Here is a tiny trained network, its code and every weight. The questions are about switching its units off for an input and a class, where a switched-off unit gives its printed mean instead of its output.

import numpy as np


def w(rows, s, z=0):
    codes = np.array(rows[::2]) - 128.0
    scale = np.full(codes.shape[1], s)
    scale[-1] = z or s
    return codes * scale


def norm(h):
    return h / np.sqrt((h * h).mean(-1, keepdims=True) + 1e-5)


def f(y):
    return np.maximum(y, 0)


def log_softmax(a):
    a = a - a.max(-1, keepdims=True)
    return a - np.log(np.exp(a).sum(-1, keepdims=True))


def net(x, mask):
    res = np.array(x, float).reshape(1, 8) / 4 @ E
    u = 0
    for l in range(3):
        y = f(norm(res) @ A[l][:, :-1].T + A[l][:, -1])
        res = res + np.where(mask[u : u + 10], y, B[l][:, -1]) @ B[l][:, :-1]
        u += 10
    return log_softmax(norm(res)[-1] @ U[:, :-1].T + U[:, -1])


A, B = {}, {}
E = w([
[130,129,129,126,114,122,119,129],'x0',
[129,131,128,132,131,129,131,126],'x1',
[123,126,133,123,124,121,128,133],'x2',
[74,126,103,102,64,174,183,79],'x3',
[149,23,151,136,172,105,70,81],'x4',
[122,124,133,122,121,121,129,136],'x5',
[190,173,172,1,146,118,169,90],'x6',
[129,133,129,131,129,127,128,124],'x7',
],0.009)
A[0] = w([
[178,189,198,123,147,130,123,193,39],'L0N1',
[227,150,178,7,144,112,114,142,91],'L0N2',
[125,30,191,149,108,106,127,17,99],'L0N3',
[145,129,170,45,147,130,131,102,27],'L0N4',
[174,177,115,99,140,119,149,204,67],'L0N5',
[41,73,122,102,36,186,176,6,149],'L0N6',
[72,170,72,202,102,141,116,220,85],'L0N7',
[153,52,201,83,148,88,113,3,28],'L0N8',
[129,82,177,106,131,126,152,62,2],'L0N9',
[220,148,190,20,141,140,162,84,144],'L0N10',
],0.0069,0.0064)
B[0] = w([
[127,180,72,178,148,94,121,120,155],'L0N1',
[72,154,107,185,193,151,122,149,226],'L0N2',
[93,90,39,127,190,95,111,154,193],'L0N3',
[121,98,115,85,107,208,92,134,160],'L0N4',
[133,190,145,154,172,84,103,99,158],'L0N5',
[1,125,77,125,144,127,155,86,239],'L0N6',
[158,161,136,75,152,186,126,181,201],'L0N7',
[181,135,68,102,129,190,138,251,195],'L0N8',
[136,169,57,126,120,146,157,146,140],'L0N9',
[162,205,130,108,72,88,160,110,255],'L0N10',
],0.0096,0.0079)
A[1] = w([
[102,129,112,154,112,140,124,130,80],'L1N1',
[244,182,166,124,143,139,99,213,38],'L1N2',
[149,105,95,97,105,100,152,134,70],'L1N3',
[214,149,140,118,110,134,148,196,3],'L1N4',
[123,92,110,136,172,134,125,126,75],'L1N5',
[109,138,99,97,145,122,176,158,116],'L1N6',
[148,160,151,73,75,137,172,87,96],'L1N7',
[165,59,173,170,125,119,88,130,123],'L1N8',
[143,140,160,93,81,152,160,94,79],'L1N9',
[183,120,121,141,148,128,102,170,152],'L1N10',
],0.012,0.0031)
B[1] = w([
[114,164,154,81,158,145,110,113,158],'L1N1',
[83,31,76,115,194,194,84,176,255],'L1N2',
[173,152,126,124,88,176,122,177,142],'L1N3',
[52,61,104,145,167,166,46,139,184],'L1N4',
[147,97,170,163,99,97,118,128,168],'L1N5',
[182,111,135,185,71,146,84,103,229],'L1N6',
[154,93,147,192,96,95,55,75,179],'L1N7',
[201,254,164,12,105,175,228,69,157],'L1N8',
[118,68,175,218,73,142,111,129,150],'L1N9',
[102,84,192,160,75,21,123,63,203],'L1N10',
],0.008,0.0088)
A[2] = w([
[224,81,11,50,30,119,231,169,129],'L2N1',
[56,227,116,137,97,239,160,148,136],'L2N2',
[119,166,204,142,101,21,230,81,92],'L2N3',
[104,52,52,75,156,96,116,134,76],'L2N4',
[196,45,190,133,103,92,93,125,86],'L2N5',
[150,162,211,127,112,76,240,47,95],'L2N6',
[185,253,58,105,224,25,128,136,95],'L2N7',
[29,77,46,96,80,185,246,49,253],'L2N8',
[163,129,123,137,90,61,139,129,84],'L2N9',
[176,97,141,86,109,132,172,110,21],'L2N10',
],0.007,0.0021)
B[2] = w([
[230,218,116,43,76,100,241,100,158],'L2N1',
[185,185,147,99,130,53,163,97,237],'L2N2',
[83,87,195,202,24,106,34,95,152],'L2N3',
[107,116,195,173,122,141,85,134,200],'L2N4',
[125,149,159,117,2,134,198,79,161],'L2N5',
[76,37,190,159,29,68,57,84,154],'L2N6',
[174,208,110,41,121,104,234,132,178],'L2N7',
[246,123,160,101,172,133,120,195,254],'L2N8',
[131,110,150,159,130,153,134,88,137],'L2N9',
[100,108,150,139,97,101,146,124,130],'L2N10',
],0.0084,0.0085)
U = w([
[66,50,124,140,194,159,72,180,95],'0',
[158,234,114,57,133,135,206,146,42],'1',
[104,124,231,158,6,101,120,53,253],'2',
],0.012,0.00048)

Each question gives the input, the list of numbers given to net, and the class t.
The units are the neurons (one row each of A and B). Each row of codes is followed by its name. A weight is (code - 128) times the scale printed after its matrix; where a second scale follows, it is the last column's (A, B and U).
mask holds one flag per neuron, layer by layer. A switched-off neuron (its flag False) gives its mean, the last column of its row in B, instead of its output. The means were averaged over made-up inputs and are rounded, as every weight is.
A unit's drop is (log p(t) with every unit on - log p(t) with that unit switched off) / (log p(t) with every unit on - log p(t) with every unit switched off).
The circuit of an input: a set's keep is (log p(t) with only the set's units on - log p(t) with every unit switched off) / (log p(t) with every unit on - log p(t) with every unit switched off). Starting from the 12 units with the biggest drops (on a tie, the unit counted first), units are removed one at a time, each time the one whose removal leaves the highest keep (on an exact tie, the one counted first), for as long as the keep stays at least 0.8.
units of the circuit, in order: the units of the circuit, biggest drop first
most important unit: the unit with the biggest drop
top k neurons: the k neurons with the biggest drops, biggest first
k most important neurons of layer l: the k neurons of layer l with the biggest drops, biggest first
drop when u is switched off: that unit's drop, to one decimal
input [2,-3,6,5,-1,2,-8,6], class 1: top 2 neurons => L1N2; L2N2
input [4,6,-6,-1,3,0,4,2], class 0: units of the circuit, in order => L0N6; L1N2
input [3,6,-3,-2,2,-2,7,6], class 0: units of the circuit, in order => L0N6; L1N2
input [0,3,-4,-2,8,0,8,-6], class 0: most important unit => L0N8
input [8,-7,-7,0,8,8,8,7], class 0: top 4 neurons => L0N8; L0N6; L1N4; L1N2
input [-2,8,-2,2,0,-7,7,-8], class 2: 2 most important neurons of layer 1 => L1N7; L1N9
input [-4,-8,3,-1,3,8,0,0], class 2: top 4 neurons => L1N10; L0N7; L2N5; L0N3
input [0,-3,-4,6,-3,-6,1,8], class 2: 4 most important neurons of layer 0 => L0N8; L0N2; L0N3; L0N7
input [3,0,-1,8,1,-2,0,2], class 0: 2 most important neurons of layer 0 => L0N6; L0N10
input [2,-4,3,-6,1,4,-4,4], class 2: 2 most important neurons of layer 1 => L1N10; L1N8
input [6,2,2,6,0,0,-7,3], class 1: top 4 neurons => L1N2; L2N2; L1N4; L0N7
input [7,-6,7,8,5,5,-1,0], class 0: top 2 neurons => L0N6; L0N10
input [-2,-7,1,5,-1,-5,-6,-6], class 1: top 2 neurons => L1N2; L2N2
input [-6,2,2,6,2,2,-1,5], class 0: top neuron => L0N10
input [-1,-3,8,5,6,2,1,-7], class 1: top 3 neurons => L0N8; L2N1; L1N2
input [-7,-4,-4,-2,6,-6,8,-3], class 0: top 2 neurons => L0N6; L1N2
input [-3,-7,-2,6,-3,-1,-5,-7], class 1: drop when L1N2 is switched off => 0.1
input [-7,-8,-5,-6,4,3,7,4], class 0: drop when L1N2 is switched off => 0.8
input [4,8,-4,6,-3,-1,-6,3], class 1: drop when L2N1 is switched off => 0.0
input [-1,-2,1,-4,2,-6,-4,2], class 2: most important unit => L1N10
